[ 1.22  0.81  1.91 -1.83 -1.08 -2.35 -0.22  0.90 -0.52  0.00  1.20  0.03
 -4.64  0.36  0.20  0.01 -0.04 -1.82 -1.07  3.18  1.26 -1.94 -0.05 -1.96
 -2.69  0.75  0.41]	(47)
[ 0.05 -0.55 -0.20  0.96 -0.95  0.15  0.83 -1.48 -1.09 -0.53 -0.87 -1.61
 -0.98 -0.73  0.18  0.37  1.28  0.10 -0.29 -1.24 -1.55  0.56 -1.09 -1.85
  0.05 -1.59 -0.78]	(47)
[-1.12  1.21  2.70 -0.67 -0.34 -1.72 -1.03 -0.11 -1.28  2.05  1.08  0.96
 -6.02 -0.14 -1.14 -0.47 -2.80 -2.56 -2.16  3.29  0.39 -2.79  0.26 -0.61
 -1.85 -0.04 -0.38]	(51)
[ 1.51  0.10  0.54  2.88  0.25 -1.04 -0.09 -2.88  0.12  0.17  0.06 -1.38
 -1.37 -1.22 -0.61 -0.63  0.94 -0.75  0.85  1.10 -2.11 -1.13  0.74 -1.20
  0.65 -1.59 -0.88]	(42)
[ 1.89 -0.51  0.96  1.86 -1.55 -1.99  1.55  0.56 -0.93  2.39  0.32 -0.91
 -5.18  0.10  0.94  0.63  0.24 -2.98  0.17  2.31 -1.26 -3.13 -1.08 -1.04
 -0.64 -2.14  0.16]	(42)
[-1.21  1.43  3.22 -1.36 -0.39 -1.83 -1.03 -1.78 -0.68  2.39  1.31  1.01
 -4.60 -0.62 -1.17 -0.67 -2.69 -2.82 -1.08  2.49  0.63 -2.75 -0.39 -1.34
 -2.74 -1.35  0.21]	(47)
[-0.23  0.86  3.05 -0.46 -0.90 -1.59 -0.48  0.55 -1.76  1.30  0.90  0.53
 -6.19 -0.06 -0.81 -0.44 -2.51 -2.91 -2.21  3.52  0.56 -2.84  0.39 -1.08
 -2.24  0.15 -0.34]	(51)
[ 1.07 -0.23  1.43  4.19 -0.40 -0.48 -0.07 -1.76 -1.41  0.84 -0.40 -0.54
 -1.12 -1.15  1.13  0.19  0.89 -0.41  0.22 -0.39 -2.29 -0.33 -1.90 -0.75
  0.84 -2.72 -1.19]	(42)
